The symbols move the elements like this.
δ: nep->bik, dif->ran, tun->zir, pef->sak, det->vil, tez->gef, mon->mon, bag->non, pog->lod, lod->mon, vil->zok, nif->rin, ref->pog, miz->teb, sil->nen, mim->lum, tev->nep, zok->veg, bir->fif, mag->lol, bup->daz, zam->bag, rim->rin, zir->fis, lol->dem, geb->mak, bor->mim, sim->lis, buv->bag, zuv->niv, lum->mag, niv->sil, veg->lub, rut->naf, fis->miz, nol->zak, ran->zam, rin->tun, rup->rut, zak->rup, fif->ref, gef->nuv, dem->sis, mak->pef, mef->nif, lem->bul, lin->dif, mez->gos, sof->det, naf->sof, lub->mag, sut->lem, teb->lin, gos->tun, bul->mis, nuv->tev, bik->tez, sak->bup, non->geb, sis->rim, lis->sut, nen->bir, mis->nuv, daz->nol
α: nep->nif, dif->bag, tun->pef, pef->veg, det->veg, tez->gos, mon->lum, bag->mak, pog->bor, lod->bir, vil->lub, nif->zir, ref->mon, miz->dif, sil->fif, mim->sim, tev->tez, zok->zuv, bir->pog, mag->sut, bup->zak, zam->rut, rim->rin, zir->teb, lol->rim, geb->ran, bor->lem, sim->lem, buv->naf, zuv->bir, lum->lis, niv->mag, veg->niv, rut->det, fis->lin, nol->rup, ran->miz, rin->fis, rup->sof, zak->rut, fif->lod, gef->teb, dem->mef, mak->bup, mef->tun, lem->nuv, lin->gos, mez->dem, sof->zok, naf->vil, lub->sil, sut->mis, teb->ran, gos->sis, bul->sim, nuv->bik, bik->nif, sak->nol, non->pef, sis->nif, lis->bul, nen->ref, mis->nep, daz->buv
ε: nep->mis, dif->miz, tun->mef, pef->non, det->rut, tez->tev, mon->bul, bag->dif, pog->bir, lod->fif, vil->naf, nif->sis, ref->nen, miz->tun, sil->lub, mim->veg, tev->bul, zok->sof, bir->niv, mag->lem, bup->mak, zam->lin, rim->lol, zir->nif, lol->fis, geb->zam, bor->pog, sim->mim, buv->daz, zuv->zok, lum->mon, niv->veg, veg->det, rut->zak, fis->rin, nol->sak, ran->zak, rin->rim, rup->vil, zak->bup, fif->sil, gef->nep, dem->mez, mak->bag, mef->dem, lem->sim, lin->fis, mez->bik, sof->rup, naf->buv, lub->lum, sut->mag, teb->lin, gos->tez, bul->lis, nuv->lem, bik->nuv, sak->geb, non->zir, sis->gos, lis->nuv, nen->zuv, mis->mis, daz->veg

The rows follow the links: the fewer symbols apart two elements are, the more alike their rows tend to be.

Each row is also shifted at random along 5 hidden directions that mean nothing.

Some elements, each with a row of numbers:
nol -> (-4, 14, -1, 2, 13, -1, 11, 0, 0, -1, -13, 7, -2, 3, 4, 18, 27, 23, 10, -6, 17, -7, -6, 3, -6, -4, -10, -14, -20, 11, -15, -1, 22, 4, 11, -13, 1, 14)
dif -> (-10, -8, 1, -4, 9, 3, -1, 22, -7, -10, 13, -18, 1, 2, -1, 0, -8, -10, -2, -18, -4, -5, 13, 10, 6, 12, 8, 21, -2, -6, 13, -2, 24, -13, -14, 12, -1, -14)
lin -> (10, 0, 0, -6, 0, -1, -2, 18, -8, -13, 19, -21, 1, 2, 1, 0, -6, -9, -5, -17, 2, -5, 8, 6, 1, 11, -2, 13, 0, 1, 16, -2, 32, -2, -5, 10, -1, -4)
nuv -> (-14, 3, -5, 1, -19, 1, -12, 0, 1, -1, 2, -28, -7, -5, -3, -13, -13, -14, 19, 11, 7, 0, 0, -2, -2, -3, -7, 1, 8, 2, 4, 4, 24, 9, 7, -26, -1, 5)
rim -> (14, 13, -1, 2, -5, -7, -16, -14, 5, -10, -3, -4, 9, -4, -2, 5, -16, -19, -15, 9, -7, 8, 1, -7, 3, 10, 4, 2, 15, 17, -2, 3, -15, 8, -12, 16, -19, -2)
fif -> (58, 4, 4, 0, 0, 6, -1, 3, 1, 14, -1, -2, -1, -2, 4, 2, 2, -1, -5, 3, -1, 3, 4, -8, 3, -9, 2, 9, 2, 7, 2, -6, 2, -1, -2, 6, -7, -8)
det -> (-6, -3, -1, 1, 20, -5, 0, -17, 0, 2, 9, 10, 2, 1, -1, 13, 14, 10, 3, -20, -7, 12, -2, -8, -4, -2, -3, -15, -8, -3, 3, 0, 4, 9, -1, -9, 5, 2)
zak -> (-27, 10, -3, -4, 18, 2, 13, -1, -10, 1, -5, -4, -3, 8, 0, 14, -3, 3, 2, -13, 24, -5, 2, 14, 2, -1, 6, -3, -18, 10, -6, 0, 5, -19, -1, -3, -2, -6)
gef -> (-5, 2, -2, -7, -14, 16, 16, 5, 3, -5, 15, 7, -7, 4, -11, -13, -11, 0, 16, 5, 11, 11, 5, 17, 14, 7, 19, 2, 7, 4, 10, 2, -23, -27, -5, -20, -5, -18)
bup -> (-22, 6, -6, -7, 18, 6, 16, 4, -2, -1, -16, -13, -6, 6, -1, 10, -22, -11, 5, -6, 28, -6, 8, 23, 11, 1, 12, 6, -22, 7, -13, 0, -5, -37, -4, -3, 1, -14)
ref -> (13, 3, 0, -1, -4, 4, -3, 5, -4, 16, -2, -17, -7, 2, 2, -3, -18, -12, -19, 4, 15, -5, -2, -1, -1, -15, -1, 5, -2, 5, 1, -5, 2, -5, 5, 26, 0, -5)
tez -> (-19, 1, 3, -7, -15, 21, 6, -8, -5, -9, 4, -3, -6, 5, -9, -16, -7, -7, 5, 11, -4, 24, 13, 10, 10, 10, 14, 5, 17, 2, 4, -1, 0, -19, -7, -9, -8, -22)
mef -> (-32, -11, -1, 1, -13, -3, 2, -9, -2, -8, -10, 5, -3, 3, 5, -11, 3, 6, -29, 14, 0, -2, -11, 5, -9, 3, -10, -14, -3, -14, -13, -4, -1, 5, 13, 34, 15, 16)
mag -> (0, -1, 1, -7, -16, -7, 22, 2, 20, 11, -3, -5, 7, -7, 9, -15, 19, 18, 10, 10, 16, -14, 3, 14, 12, -8, 2, -8, -4, -6, -4, -8, 26, -21, -11, -12, 12, -10)
geb -> (-13, -5, -3, -1, 13, 0, 5, 24, 7, -8, -7, -17, -6, -3, -3, 10, -2, 2, 5, -10, 14, -23, 2, 12, 3, 4, -4, 8, -20, -7, -7, 2, 24, -7, 9, 1, 11, 6)
fis -> (10, 10, -6, 3, -10, -13, -24, 1, 1, -14, 9, -32, 0, -7, 6, -1, -47, -36, -18, -6, 20, -19, -8, 4, -6, 4, -12, -3, -4, 9, 9, 2, -1, 9, 8, 20, -3, 17)
vil -> (-9, -3, 4, -1, 22, 1, 5, -17, -1, 6, 10, 27, 6, 4, 3, 13, 0, 6, 1, -19, -13, 22, 2, -2, 5, 0, 15, -7, -2, 0, 8, -2, -43, -8, -12, -5, -5, -9)
sis -> (56, -3, 3, 6, -12, -4, -9, -21, -4, -11, -4, 24, 2, 1, 2, -4, -13, -4, 4, 18, -9, 12, -16, -4, -8, 8, 0, -11, 11, -1, -8, 0, -53, 13, 10, -8, -1, 17)
daz -> (-6, 8, 4, 0, 23, 3, 2, -6, 0, 0, -11, 3, 0, -1, 3, 21, 7, 6, 9, -8, 1, 3, 3, 0, 0, 1, 2, 0, -9, 7, -9, -6, 3, -2, -2, -16, -7, -1)
pog -> (20, 0, -10, -7, -2, 7, -2, 4, -17, 12, -3, -29, -3, 9, -15, -5, -29, -23, -11, 4, 14, -1, 10, 6, 4, -8, 9, 8, 0, 2, 2, 14, 11, -18, -8, 15, -5, -23)
rup -> (-24, 7, 0, 6, 15, -7, -18, -16, -9, -2, 3, -14, -3, 0, 3, 18, -23, -21, -3, -18, 6, 2, -11, -9, -10, -5, -13, -14, -12, 6, 2, 2, -4, 17, 13, -3, -3, 15)
bul -> (-29, 3, 4, 3, -13, -3, -6, 7, -4, 2, -1, -8, 1, 0, 5, -11, 8, -1, 13, 12, -5, -4, 2, -9, -4, -2, -5, 8, 12, 2, 3, -4, 22, 9, -4, -16, -3, -1)
lod -> (-4, 6, 5, 2, -1, 3, -10, 8, -8, 14, -2, -9, 0, 4, -1, 1, 1, -10, -25, 6, -10, 3, 6, -15, -4, -9, -2, 17, 9, 10, 0, -5, 14, 11, -2, 32, -13, -8)
sut -> (-5, 0, -1, 2, -16, -10, -11, -1, 11, 5, 1, 4, 2, -10, 7, -10, -29, -17, 23, 13, 1, -9, -8, -4, 3, -8, 2, 2, 9, 2, 2, -1, -40, 0, 0, -26, -2, 6)

From each start, follow one symbol. Which element do you reach?
Answer with the element's name.
new walk
(-8, -3, 10, 8, -3, -12, 0, -4, 22, 15, 6, 19, -1, -13, 26, -1, 11, 15, -8, -5, 3, -11, -13, -10, -3, -16, -11, -11, -8, -9, 2, -17, -10, 13, 14, 7, 15, 22)
δ	mag
new walk
(8, -8, 1, 0, -10, -2, -2, -16, -7, -7, -11, -5, 0, 5, 5, -12, 4, 2, -13, 14, -6, 6, 1, 2, -4, 6, -2, -8, 4, -11, -10, -3, 13, 0, 3, 10, 9, 5)
α	mef
new walk
(-14, -9, -2, -1, 2, -2, -8, -6, 22, 11, 1, -22, -1, -19, -5, -1, -5, -7, -21, -5, -3, 2, 4, -8, 8, -14, -7, -7, -2, -11, 6, 5, 33, 6, 1, 22, 8, -1)
α	mag
new walk
(14, -2, -5, -1, -17, 3, 0, -15, 3, -13, -6, -16, -3, 0, -2, -15, -19, -11, -10, 17, 12, 4, -1, 13, 3, 9, -3, -11, 3, -3, -5, 3, 1, -9, 6, 11, 4, 3)
α	zir
new walk
(30, -7, -9, -2, 6, 2, -2, -8, 14, 13, 7, -2, -2, -7, -11, 0, -14, -7, -7, -11, 6, 6, -4, 0, 6, -11, 0, -14, -8, -7, 7, 11, -8, -5, 6, 7, 5, -3)
δ	niv
new walk
(-5, 4, 9, 1, -13, -6, 0, 7, -9, 12, 0, -6, -3, 7, 24, -8, -2, 2, -5, 9, 14, -17, -5, -1, -9, -13, -6, 4, -2, 1, -2, -20, 4, -3, 8, 7, 5, 10)
ε	bul
new walk
(-1, -6, 1, -4, 3, -1, 1, 21, -7, -12, 18, -14, 1, 1, 1, -4, -7, -7, -9, -17, 2, -11, 4, 7, 0, 10, 0, 14, -4, -4, 13, -3, 15, -7, -4, 14, 5, -2)
ε	tun
new walk
(1, -6, 4, 3, -17, 5, -10, -12, -11, -15, -1, -10, -7, 4, 1, -12, 2, -3, -11, 13, -7, 12, 1, -2, -10, 10, -8, -5, 11, -6, -4, -7, 19, 14, 11, 11, 6, 11)
δ	tun
new walk
(11, -4, 11, 0, -10, -10, -8, 4, -4, 10, -3, -5, 7, 0, 22, -7, 0, -2, 13, 8, -3, -11, -1, -8, -5, -10, -5, 8, 7, -4, 0, -19, 10, 4, -2, -15, 5, 1)
δ	mag
new walk
(-5, -5, -2, 3, -12, -6, -5, 3, -10, 6, -1, -7, 4, 4, -3, -11, 6, 0, 21, 10, -5, -10, 1, -6, -7, -6, -5, 1, 8, -5, -1, 6, 19, 10, -5, -25, 7, 1)
α	lem
new walk
(0, 11, 4, 2, -14, 6, -24, -5, 10, -9, 3, -17, 0, -13, -6, -3, 2, -13, 16, 11, -16, 14, 5, -16, -2, 5, -8, 9, 24, 11, 4, 1, 32, 31, 5, -25, -15, 4)
δ	bik
new walk
(-1, -13, -10, -1, -7, -7, 1, 3, -12, 12, -3, 1, 5, 10, -5, -13, -24, -11, 14, 8, 4, -14, -4, 5, -1, -9, 5, 1, -1, -12, -2, 12, -31, -12, -6, -19, 10, -4)
δ	lum
new walk
(39, -6, -1, 2, -7, -3, -2, 4, 8, -19, 5, 10, 0, -5, -3, -5, 6, 6, -5, 2, -10, -2, -5, 5, 1, 16, -2, 0, 5, -5, -1, 4, -12, 8, 2, 9, 2, 11)
α	teb
new walk
(4, -8, -5, -2, 15, 2, 3, -17, 5, 8, 9, 3, 2, -3, -9, 7, 2, 0, -3, -17, -6, 15, 1, -2, 4, -7, 4, -16, -7, -8, 9, 8, -5, -3, -3, 0, 4, -6)
α	zuv
new walk
(-20, 10, -1, 2, -22, -1, 8, 5, 14, 3, 3, 1, -7, -9, 3, -10, 16, 15, 16, 7, 24, -12, -10, 4, -2, -7, -14, -14, -2, 3, 1, -1, 18, 4, 19, -22, 8, 17)
α	nep
new walk
(9, -1, 11, 1, 29, 1, -21, -13, -6, -5, 0, -6, 5, -1, 8, 22, -11, -20, 17, -14, -24, 17, 8, -15, -1, 7, 3, 12, 2, 7, 1, -9, 0, 14, -11, -22, -17, -9)
δ	bag
